Below is a small trained network, with its code and all its weights. Each question gives an input and a class and asks what happens when units are switched off, that is, made to give their printed mean instead of their output.

import numpy as np


def w(rows, s, z=0):
    codes = np.array(rows[::2]) - 128.0
    scale = np.full(codes.shape[1], s)
    scale[-1] = z or s
    return codes * scale


def norm(h):
    return h / np.sqrt((h * h).mean(-1, keepdims=True) + 1e-5)


def f(y):
    return np.maximum(y, 0)


def log_softmax(a):
    a = a - a.max(-1, keepdims=True)
    return a - np.log(np.exp(a).sum(-1, keepdims=True))


def net(x, mask):
    res = np.array(x, float).reshape(1, 2) / 4 @ E
    u = 0
    for l in range(2):
        y = f(norm(res) @ A[l][:, :-1].T + A[l][:, -1])
        res = res + np.where(mask[u : u + 8], y, B[l][:, -1]) @ B[l][:, :-1]
        u += 8
    return log_softmax(norm(res)[-1] @ U[:, :-1].T + U[:, -1])


A, B = {}, {}
E = w([
[107,164,134,123,47,1,105,192],'x0',
[43,159,104,188,202,50,248,124],'x1',
],0.0096)
A[0] = w([
[155,142,79,149,155,38,154,160,125],'L0N0',
[141,129,163,133,171,86,86,102,5],'L0N1',
[130,190,104,205,146,67,93,167,129],'L0N2',
[100,114,198,124,223,128,178,127,214],'L0N3',
[166,164,118,136,209,189,102,76,5],'L0N4',
[134,123,117,141,158,196,40,150,55],'L0N5',
[156,134,50,116,131,121,66,128,155],'L0N6',
[145,99,132,72,44,1,52,81,47],'L0N7',
],0.0085,0.0029)
B[0] = w([
[126,82,48,80,219,107,142,49,207],'L0N0',
[106,221,153,123,46,188,73,163,128],'L0N1',
[144,186,245,131,41,242,101,188,203],'L0N2',
[112,73,49,132,139,121,45,119,212],'L0N3',
[107,235,254,113,62,105,168,152,192],'L0N4',
[98,104,46,137,167,44,137,109,190],'L0N5',
[46,88,97,223,157,154,108,179,177],'L0N6',
[109,178,224,113,83,116,136,108,255],'L0N7',
],0.0065,0.0081)
A[1] = w([
[116,122,155,96,74,199,103,150,139],'L1N0',
[230,124,104,35,95,143,86,185,139],'L1N1',
[100,66,140,107,170,176,100,46,192],'L1N2',
[184,109,122,74,79,72,121,157,164],'L1N3',
[139,136,106,66,118,154,127,150,111],'L1N4',
[67,178,179,157,123,104,98,79,91],'L1N5',
[171,114,139,158,137,111,148,147,20],'L1N6',
[216,108,180,126,209,255,216,45,1],'L1N7',
],0.009,0.0018)
B[1] = w([
[149,36,68,233,233,101,108,92,237],'L1N0',
[43,185,42,75,240,85,247,103,204],'L1N1',
[191,122,167,128,75,145,101,161,255],'L1N2',
[99,194,93,86,137,180,255,160,194],'L1N3',
[101,56,85,178,112,98,146,145,145],'L1N4',
[187,83,120,138,106,192,95,106,255],'L1N5',
[90,132,146,91,114,153,177,85,128],'L1N6',
[74,211,171,106,33,60,161,171,247],'L1N7',
],0.0088,0.0066)
U = w([
[95,232,227,119,63,115,170,156,208],'0',
[95,110,5,143,203,101,180,138,224],'1',
[186,53,137,179,118,153,59,95,104],'2',
[175,156,169,50,184,118,114,122,4],'3',
],0.014,0.0033)

Each question gives the input, the list of numbers given to net, and the class t.
The units are the neurons (one row each of A and B). Each row of codes is followed by its name. A weight is (code - 128) times the scale printed after its matrix; where a second scale follows, it is the last column's (A, B and U).
mask holds one flag per neuron, layer by layer. A switched-off neuron (its flag False) gives its mean, the last column of its row in B, instead of its output. The means were averaged over made-up inputs and are rounded, as every weight is.
A unit's drop is (log p(t) with every unit on - log p(t) with that unit switched off) / (log p(t) with every unit on - log p(t) with every unit switched off).
The circuit of an input: a set's keep is (log p(t) with only the set's units on - log p(t) with every unit switched off) / (log p(t) with every unit on - log p(t) with every unit switched off). Starting from the 12 units with the biggest drops (on a tie, the unit counted first), units are removed one at a time, each time the one whose removal leaves the highest keep (on an exact tie, the one counted first), for as long as the keep stays at least 0.8.
units of the circuit, in order: the units of the circuit, biggest drop first
k most important neurons: the k neurons with the biggest drops, biggest first
top k neurons in layer l: the k neurons of layer l with the biggest drops, biggest first
drop when u is switched off: that unit's drop, to one decimal
input [2,3], class 2: 2 most important neurons	L1N1, L1N7
input [3,0], class 2: units of the circuit, in order	L1N7, L1N0, L0N2
input [0,3], class 2: 3 most important neurons	L0N3, L1N1, L1N2
input [3,3], class 2: most important neuron	L1N5
input [3,-3], class 2: top 3 neurons in layer 0	L0N7, L0N6, L0N4
input [-2,0], class 2: 2 most important neurons	L1N5, L1N7
input [-4,-4], class 0: 2 most important neurons	L1N7, L0N3
input [-1,2], class 2: 3 most important neurons	L0N3, L1N1, L1N2
input [3,-2], class 2: 3 most important neurons	L0N7, L1N7, L1N0
input [2,-1], class 2: 2 most important neurons	L1N7, L1N0
input [-4,3], class 0: top 2 neurons in layer 0	L0N5, L0N6
input [-5,-6], class 1: 3 most important neurons	L1N1, L1N0, L0N0
input [-6,-7], class 1: top 2 neurons in layer 0	L0N7, L0N0
input [-2,2], class 2: top neuron in layer 0	L0N3
input [-7,0], class 0: drop when L1N7 is switched off	0.4
input [-6,-1], class 0: drop when L1N7 is switched off	0.9
input [-4,-7], class 1: drop when L1N1 is switched off	0.8
